Below are the code and all the weights of a small trained network. Each question names an input and a class and asks about switching units off, where a switched-off unit gives its printed mean instead of its output.

import numpy as np


def w(rows, s, z=0):
    codes = np.array(rows[::2]) - 128.0
    scale = np.full(codes.shape[1], s)
    scale[-1] = z or s
    return codes * scale


def norm(h):
    return h / np.sqrt((h * h).mean(-1, keepdims=True) + 1e-5)


def f(y):
    return np.maximum(y, 0)


def log_softmax(a):
    a = a - a.max(-1, keepdims=True)
    return a - np.log(np.exp(a).sum(-1, keepdims=True))


def net(x, mask):
    res = np.array(x, float).reshape(1, 7) / 4 @ E
    u = 0
    for l in range(3):
        y = f(norm(res) @ A[l][:, :-1].T + A[l][:, -1])
        res = res + np.where(mask[u : u + 6], y, B[l][:, -1]) @ B[l][:, :-1]
        u += 6
    return log_softmax(norm(res)[-1] @ U[:, :-1].T + U[:, -1])


A, B = {}, {}
E = w([
[166,74,181,79,89,192,197,86],'x0',
[129,83,101,181,26,227,120,62],'x1',
[92,224,193,123,169,96,55,82],'x2',
[146,157,128,187,70,155,244,88],'x3',
[2,89,244,129,164,113,175,127],'x4',
[100,115,135,105,153,115,90,159],'x5',
[126,171,98,155,255,151,166,112],'x6',
],0.0072)
A[0] = w([
[180,161,75,157,130,109,79,137,114],'L0N0',
[183,118,62,201,120,129,152,114,71],'L0N1',
[45,86,161,45,80,193,244,131,114],'L0N2',
[69,186,174,99,207,121,165,175,108],'L0N3',
[116,8,84,111,137,65,109,220,2],'L0N4',
[254,108,151,91,63,157,149,161,106],'L0N5',
],0.0079,0.0027)
B[0] = w([
[140,219,113,72,132,84,94,132,223],'L0N0',
[144,123,111,208,88,25,154,220,202],'L0N1',
[228,137,113,101,116,178,2,76,254],'L0N2',
[14,161,119,234,157,147,106,110,246],'L0N3',
[60,46,128,20,135,79,164,144,201],'L0N4',
[27,193,208,43,187,196,207,107,224],'L0N5',
],0.0077,0.0053)
A[1] = w([
[171,6,194,152,88,135,135,3,81],'L1N0',
[132,174,77,70,115,129,34,135,170],'L1N1',
[171,194,112,52,155,148,140,50,252],'L1N2',
[132,108,15,182,65,72,224,87,152],'L1N3',
[87,147,38,43,110,136,47,191,88],'L1N4',
[169,232,187,236,146,156,141,134,120],'L1N5',
],0.007,0.0017)
B[1] = w([
[110,90,211,227,2,47,48,110,227],'L1N0',
[162,237,50,92,107,104,146,63,251],'L1N1',
[122,178,204,130,135,124,179,166,254],'L1N2',
[205,187,113,79,107,216,57,249,197],'L1N3',
[166,106,129,67,145,61,132,27,249],'L1N4',
[57,81,93,95,121,121,98,209,241],'L1N5',
],0.0084,0.0049)
A[2] = w([
[129,110,131,120,92,218,148,65,143],'L2N0',
[194,107,61,128,107,143,254,114,126],'L2N1',
[118,43,88,48,121,25,143,157,148],'L2N2',
[134,73,188,105,73,146,123,74,114],'L2N3',
[48,164,150,72,120,130,130,157,180],'L2N4',
[127,171,106,252,114,126,200,75,4],'L2N5',
],0.0099,0.0033)
B[2] = w([
[146,72,220,167,131,39,128,121,190],'L2N0',
[30,205,180,174,96,144,161,167,170],'L2N1',
[64,58,15,52,74,245,94,5,219],'L2N2',
[254,55,154,209,113,141,107,171,226],'L2N3',
[185,20,117,206,209,151,206,125,254],'L2N4',
[123,97,52,143,110,108,117,149,143],'L2N5',
],0.0062,0.0066)
U = w([
[175,210,53,166,77,163,135,239,67],'0',
[206,69,218,205,56,131,83,125,208],'1',
[190,254,38,70,146,47,67,59,67],'2',
[146,190,183,114,159,155,234,160,6],'3',
[95,28,54,50,135,146,119,93,218],'4',
[54,141,127,228,246,70,102,145,239],'5',
],0.013,0.0014)

Each question gives the input, the list of numbers given to net, and the class t.
The units are the neurons (one row each of A and B). Each row of codes is followed by its name. A weight is (code - 128) times the scale printed after its matrix; where a second scale follows, it is the last column's (A, B and U).
mask holds one flag per neuron, layer by layer. A switched-off neuron (its flag False) gives its mean, the last column of its row in B, instead of its output. The means were averaged over made-up inputs and are rounded, as every weight is.
A unit's drop is (log p(t) with every unit on - log p(t) with that unit switched off) / (log p(t) with every unit on - log p(t) with every unit switched off).
The circuit of an input: a set's keep is (log p(t) with only the set's units on - log p(t) with every unit switched off) / (log p(t) with every unit on - log p(t) with every unit switched off). Starting from the 12 units with the biggest drops (on a tie, the unit counted first), units are removed one at a time, each time the one whose removal leaves the highest keep (on an exact tie, the one counted first), for as long as the keep stays at least 0.8.
circuit, biggest first: the units of the circuit, biggest drop first
k most important neurons: the k neurons with the biggest drops, biggest first
top k neurons in layer l: the k neurons of layer l with the biggest drops, biggest first
drop of u: that unit's drop, to one decimal
input [-5,8,-2,1,5,-8,5], class 0: circuit, biggest first : [L0N1 L1N3]
input [-1,-4,-8,6,1,7,-4], class 4: circuit, biggest first : [L2N2]
input [-8,0,-6,0,5,-8,3], class 0: top 2 neurons in layer 0 : [L0N5 L0N1]
input [5,-7,-3,5,7,-4,3], class 1: top 2 neurons in layer 0 : [L0N2 L0N0]
input [6,8,-2,1,-7,-3,6], class 0: circuit, biggest first : [L0N1 L1N3]
input [-6,1,2,2,0,-6,4], class 0: top 2 neurons in layer 1 : [L1N3 L1N4]
input [-5,5,4,-5,3,5,-6], class 4: 3 most important neurons : [L0N2 L2N2 L0N0]
input [1,-7,-6,1,-8,-1,-7], class 4: 3 most important neurons : [L2N2 L0N4 L0N5]
input [-8,-5,-6,-5,-1,3,-3], class 4: top 2 neurons in layer 0 : [L0N4 L0N2]
input [4,-7,6,-5,-1,7,-7], class 4: top 3 neurons in layer 0 : [L0N2 L0N0 L0N4]
input [5,4,-7,2,0,0,6], class 1: 2 most important neurons : [L0N2 L1N0]
input [-3,-3,-4,-2,3,-3,-1], class 4: 2 most important neurons : [L0N4 L2N2]
input [-5,8,6,-1,-1,4,-6], class 2: drop of L0N2 : 0.0
input [1,-2,1,1,-2,-6,-5], class 3: circuit, biggest first : [L0N5]
input [1,1,-1,5,5,3,2], class 1: drop of L0N2 : 0.2
input [-5,-4,-5,-7,8,6,-6], class 4: drop of L2N2 : 0.2
